Here is a tiny trained network, its code and every weight. The questions are about switching its units off for an input and a class, where a switched-off unit gives its printed mean instead of its output.

import numpy as np


def w(rows, s, z=0):
    codes = np.array(rows[::2]) - 128.0
    scale = np.full(codes.shape[1], s)
    scale[-1] = z or s
    return codes * scale


def f(y):
    return y / 2 * (1 + np.tanh(0.7978845608 * (y + 0.044715 * y**3)))


def log_softmax(a):
    a = a - a.max(-1, keepdims=True)
    return a - np.log(np.exp(a).sum(-1, keepdims=True))


def net(x, mask):
    res = np.array(x, float).reshape(1, 4) / 4 @ E
    y = f(res @ A[0][:, :-1].T + A[0][:, -1])
    res = res + np.where(mask, y, B[0][:, -1]) @ B[0][:, :-1]
    return log_softmax(res[-1] @ U[:, :-1].T + U[:, -1])


A, B = {}, {}
E = w([
[137,117,56,55,111,110,168,185,186,201,180,230],'x0',
[125,131,142,193,143,108,8,119,138,111,182,207],'x1',
[232,121,84,103,66,71,61,136,30,180,128,128],'x2',
[171,36,114,45,91,109,128,26,115,98,167,158],'x3',
],0.012)
A[0] = w([
[181,103,67,191,103,73,10,159,91,145,166,120,141],'n0',
[137,143,158,120,104,145,112,149,163,130,183,205,145],'n1',
[48,92,97,142,186,129,121,157,166,120,165,170,58],'n2',
[218,78,119,104,110,130,53,112,120,158,207,202,168],'n3',
[167,117,116,177,74,110,102,107,127,103,151,178,109],'n4',
[95,86,148,124,124,144,200,117,199,81,78,104,251],'n5',
[45,155,157,213,181,150,134,162,206,139,119,149,149],'n6',
[172,158,127,166,165,125,80,174,25,183,91,82,45],'n7',
[109,129,195,175,150,179,115,53,55,66,100,55,134],'n8',
[174,97,52,94,83,105,178,80,136,158,195,105,193],'n9',
],0.011,0.0023)
B[0] = w([
[169,237,194,92,92,10,5,86,86,45,87,131,229],'n0',
[116,163,114,108,168,178,124,58,193,132,161,179,178],'n1',
[25,183,87,188,142,190,29,125,145,165,153,200,184],'n2',
[79,112,197,90,136,2,135,87,96,46,155,250,237],'n3',
[170,175,137,76,205,108,117,82,151,136,105,117,175],'n4',
[73,99,41,183,210,140,174,191,160,149,151,81,208],'n5',
[172,140,213,104,184,221,86,167,159,184,212,83,243],'n6',
[162,131,173,157,33,155,97,144,93,203,60,100,207],'n7',
[180,65,72,204,201,20,113,60,104,96,101,13,249],'n8',
[116,120,60,36,87,68,215,167,153,84,52,158,211],'n9',
],0.0082,0.019)
U = w([
[192,157,186,178,36,157,81,160,45,174,55,81,144],'0',
[155,173,189,90,90,80,49,71,67,87,123,182,138],'1',
[61,113,78,77,117,159,165,95,172,134,159,205,122],'2',
[67,155,150,132,207,209,119,195,169,171,215,133,217],'3',
[129,75,61,33,96,118,254,206,100,152,79,130,90],'4',
[127,102,113,180,194,119,119,75,110,102,135,42,6],'5',
],0.0087,0.0019)

Each question gives the input, the list of numbers given to net, and the class t.
The units are the neurons (one row each of A and B). Each row of codes is followed by its name. A weight is (code - 128) times the scale printed after its matrix; where a second scale follows, it is the last column's (A, B and U).
mask holds one flag per neuron, in row order. A switched-off neuron (its flag False) gives its mean, the last column of its row in B, instead of its output. The means were averaged over made-up inputs and are rounded, as every weight is.
A unit's drop is (log p(t) with every unit on - log p(t) with that unit switched off) / (log p(t) with every unit on - log p(t) with every unit switched off).
The circuit of an input: a set's keep is (log p(t) with only the set's units on - log p(t) with every unit switched off) / (log p(t) with every unit on - log p(t) with every unit switched off). Starting from all 10 units, units are removed one at a time, each time the one whose removal leaves the highest keep (on an exact tie, the one counted first), for as long as the keep stays at least 0.8.
units of the circuit, in order: the units of the circuit, biggest drop first
k most important neurons: the k neurons with the biggest drops, biggest first
drop of u: that unit's drop, to one decimal
input [6,0,0,7], class 2: units of the circuit, in order => [n0]
input [-6,6,0,-2], class 0: units of the circuit, in order => [n3 n7]
input [-2,-2,-1,-6], class 3: 3 most important neurons => [n0 n6 n9]
input [6,0,3,-8], class 0: units of the circuit, in order => [n7 n3]
input [-6,7,-2,-7], class 0: 2 most important neurons => [n7 n5]
input [-4,-4,1,-5], class 0: 3 most important neurons => [n7 n3 n1]
input [-8,-2,2,-6], class 0: 2 most important neurons => [n7 n5]
input [-2,-6,5,1], class 4: units of the circuit, in order => [n9 n0]
input [8,-2,4,1], class 4: 2 most important neurons => [n9 n2]
input [-6,6,-2,6], class 5: 3 most important neurons => [n8 n7 n9]
input [-5,5,4,-4], class 0: 3 most important neurons => [n7 n3 n1]
input [-4,5,-6,-6], class 3: drop of n6 => 1.7
input [-3,0,-4,-7], class 3: drop of n5 => 0.0
input [-3,4,-4,-4], class 3: units of the circuit, in order => [n6]
input [6,-1,1,2], class 2: drop of n8 => 0.3
